Here is a tiny trained network, its code and every weight. The questions are about switching its units off for an input and a target symbol, where a switched-off unit gives its printed mean instead of its output.

import numpy as np


def w(rows, s, z=0):
    codes = np.array(rows[::2]) - 128.0
    scale = np.full(codes.shape[1], s)
    scale[-1] = z or s
    return codes * scale


def f(y):
    return y / 2 * (1 + np.tanh(0.7978845608 * (y + 0.044715 * y**3)))


def softmax(a):
    e = np.exp(a - a.max(-1, keepdims=True))
    return e / e.sum(-1, keepdims=True)


def log_softmax(a):
    a = a - a.max(-1, keepdims=True)
    return a - np.log(np.exp(a).sum(-1, keepdims=True))


def net(x, mask):
    ids = ['βδεζθλμξπφ'.index(c) for c in x.split()]
    T = len(ids)
    res = E[ids] + P[:T]
    u = 0
    for l in range(2):
        r = res
        for j in range(3):
            rows = slice(2 * j, 2 * j + 2)
            q, k, v = (r @ M[l][rows].T for M in (Q, K, V))
            z = softmax(np.where(np.tri(T) > 0, q @ k.T / 2**0.5, -1e9)) @ v
            o = O[l][rows]
            res = res + np.where(mask[u + j], z, o[:, -1]) @ o[:, :-1]
        u += 3
        y = f(res @ A[l][:, :-1].T + A[l][:, -1])
        res = res + np.where(mask[u : u + 8], y, B[l][:, -1]) @ B[l][:, :-1]
        u += 8
    return log_softmax(res[-1] @ U[:, :-1].T + U[:, -1])


Q, K, V, O, A, B = {}, {}, {}, {}, {}, {}
E = w([
[127,119,156],'β',
[119,95,94],'δ',
[116,112,86],'ε',
[241,43,74],'ζ',
[226,181,128],'θ',
[92,114,77],'λ',
[93,102,163],'μ',
[18,162,188],'ξ',
[131,64,102],'π',
[254,63,149],'φ',
],0.021)
P = w([
[149,75,241],'0',
[9,227,21],'1',
[1,206,18],'2',
[140,107,51],'3',
[144,110,49],'4',
[106,132,43],'5',
[113,137,46],'6',
[126,136,39],'7',
[120,127,36],'8',
[115,128,46],'9',
[115,137,43],'10',
],0.0056)
Q[0] = w([
[111,157,158],'L0H0',
[171,84,195],'L0H0',
[248,97,64],'L0H1',
[124,80,139],'L0H1',
[145,170,179],'L0H2',
[159,253,175],'L0H2',
],0.019)
K[0] = w([
[122,171,132],'L0H0',
[117,157,39],'L0H0',
[57,49,70],'L0H1',
[174,169,98],'L0H1',
[163,195,102],'L0H2',
[151,254,59],'L0H2',
],0.018)
V[0] = w([
[179,197,120],'L0H0',
[138,93,239],'L0H0',
[137,138,149],'L0H1',
[101,99,111],'L0H1',
[117,120,108],'L0H2',
[158,250,135],'L0H2',
],0.012)
O[0] = w([
[178,255,178,242],'L0H0',
[155,4,153,122],'L0H0',
[149,122,114,96],'L0H1',
[67,96,125,135],'L0H1',
[119,149,113,103],'L0H2',
[51,68,148,254],'L0H2',
],0.0074,0.003)
A[0] = w([
[15,93,149,14],'L0N0',
[179,220,107,95],'L0N1',
[84,82,156,117],'L0N2',
[72,139,32,92],'L0N3',
[5,82,1,4],'L0N4',
[173,86,184,80],'L0N5',
[205,88,37,37],'L0N6',
[90,36,56,84],'L0N7',
],0.0073,0.0038)
B[0] = w([
[227,157,26,127],'L0N0',
[76,53,159,254],'L0N1',
[200,132,88,128],'L0N2',
[91,74,172,155],'L0N3',
[158,122,225,178],'L0N4',
[111,67,87,128],'L0N5',
[161,254,156,206],'L0N6',
[167,183,44,195],'L0N7',
],0.0097,0.0032)
Q[1] = w([
[150,69,247],'L1H0',
[144,39,134],'L1H0',
[36,133,95],'L1H1',
[108,90,247],'L1H1',
[93,57,108],'L1H2',
[180,184,69],'L1H2',
],0.014)
K[1] = w([
[77,133,86],'L1H0',
[114,180,66],'L1H0',
[178,144,196],'L1H1',
[75,249,81],'L1H1',
[177,82,130],'L1H2',
[54,101,55],'L1H2',
],0.019)
V[1] = w([
[200,165,62],'L1H0',
[100,232,153],'L1H0',
[98,38,45],'L1H1',
[173,199,1],'L1H1',
[66,129,20],'L1H2',
[241,244,64],'L1H2',
],0.0072)
O[1] = w([
[80,139,212,214],'L1H0',
[199,84,129,18],'L1H0',
[254,111,133,75],'L1H1',
[163,247,111,113],'L1H1',
[66,64,87,53],'L1H2',
[240,101,28,254],'L1H2',
],0.0065,0.0028)
A[1] = w([
[112,50,136,217],'L1N0',
[10,91,57,97],'L1N1',
[19,99,100,1],'L1N2',
[112,142,96,69],'L1N3',
[92,113,131,129],'L1N4',
[147,148,134,174],'L1N5',
[129,174,2,80],'L1N6',
[143,194,127,119],'L1N7',
],0.0094,0.0053)
B[1] = w([
[61,91,79,219],'L1N0',
[82,206,118,186],'L1N1',
[252,186,103,119],'L1N2',
[115,194,136,90],'L1N3',
[24,133,145,123],'L1N4',
[126,61,125,254],'L1N5',
[93,200,163,252],'L1N6',
[99,99,146,249],'L1N7',
],0.021,0.0022)
U = w([
[104,72,118,252],'β',
[115,109,105,218],'δ',
[108,115,108,159],'ε',
[147,160,154,10],'ζ',
[99,82,253,210],'θ',
[85,134,52,8],'λ',
[149,79,48,214],'μ',
[167,122,81,102],'ξ',
[142,119,93,138],'π',
[205,97,120,36],'φ',
],0.015,0.0034)

Each question gives the input, a string of symbols that net reads in full, and the target symbol t.
The units are the heads (2 rows each of Q, K, V and O) and the neurons (one row each of A and B). Each row of codes is followed by its name. A weight is (code - 128) times the scale printed after its matrix; where a second scale follows, it is the last column's (O, A, B and U).
mask holds one flag per unit, layer by layer, with each layer's heads first. A switched-off unit (its flag False) gives its mean, the last column of its rows in O or B, instead of its output. The means were averaged over made-up inputs and are rounded, as every weight is.
A unit's drop is (log p(t) with every unit on - log p(t) with that unit switched off) / (log p(t) with every unit on - log p(t) with every unit switched off).
The circuit of an input: a set's keep is (log p(t) with only the set's units on - log p(t) with every unit switched off) / (log p(t) with every unit on - log p(t) with every unit switched off). Starting from the 12 units with the biggest drops (on a tie, the unit counted first), units are removed one at a time, each time the one whose removal leaves the highest keep (on an exact tie, the one counted first), for as long as the keep stays at least 0.8.
circuit, biggest first: the units of the circuit, biggest drop first
k most important neurons of layer l: the k neurons of layer l with the biggest drops, biggest first
heads that matter: for each layer, one digit per head in row order, 1 if its drop is at least 0.15 and else 0, layers parted by /
input θ ε θ β π β ε β λ δ, target λ: circuit, biggest first	[L1H1 L1N1]
input β δ μ, target β: circuit, biggest first	[L0H0 L1N0]
input θ θ φ μ ξ, target λ: 4 most important neurons of layer 0	[L0N0 L0N1 L0N2 L0N6]
input ξ φ φ μ δ μ θ φ ζ, target ζ: 2 most important neurons of layer 0	[L0N0 L0N7]
input ζ β θ, target ζ: heads that matter	101 / 011
input π ξ ε, target ζ: 4 most important neurons of layer 0	[L0N7 L0N0 L0N6 L0N1]
input ζ φ λ, target θ: circuit, biggest first	[L0N4]
input β θ θ, target β: circuit, biggest first	[L0H2 L0H0 L1N0]
input φ μ β, target φ: circuit, biggest first	[L0H0 L1H2 L0H2 L0N6]
input φ θ θ, target φ: circuit, biggest first	[L0H0 L1H2 L0H1]
input φ π θ, target φ: circuit, biggest first	[L0H0 L1H1]
input θ β δ θ β μ θ ε ζ δ, target λ: heads that matter	101 / 010
input μ β θ μ θ π, target φ: heads that matter	100 / 010
input θ ε ε β λ π, target λ: circuit, biggest first	[L0H0 L1N1]
input ζ μ δ θ β μ ε β θ θ π, target θ: heads that matter	101 / 100
input β π θ θ ζ β δ, target μ: 3 most important neurons of layer 0	[L0N7 L0N4 L0N1]
input φ φ θ θ θ ε θ, target θ: circuit, biggest first	[L0H0 L0H2 L1N7]
input ξ δ β ζ, target ζ: heads that matter	100 / 000
input β θ ε μ μ θ λ ζ θ ξ, target μ: circuit, biggest first	[L0N0 L0H0 L0H2]
input φ ζ μ, target φ: circuit, biggest first	[L0H0 L1H2 L0H2 L0N6]
input θ μ ξ μ, target μ: circuit, biggest first	[L1H0]
input β μ λ δ λ λ, target μ: circuit, biggest first	[L0N7 L0H0]
input μ β φ, target φ: heads that matter	100 / 010
input μ θ π, target φ: 4 most important neurons of layer 0	[L0N4 L0N7 L0N6 L0N2]
input μ δ δ, target φ: 3 most important neurons of layer 0	[L0N4 L0N7 L0N6]
input π ε φ δ μ θ δ, target ζ: heads that matter	101 / 010
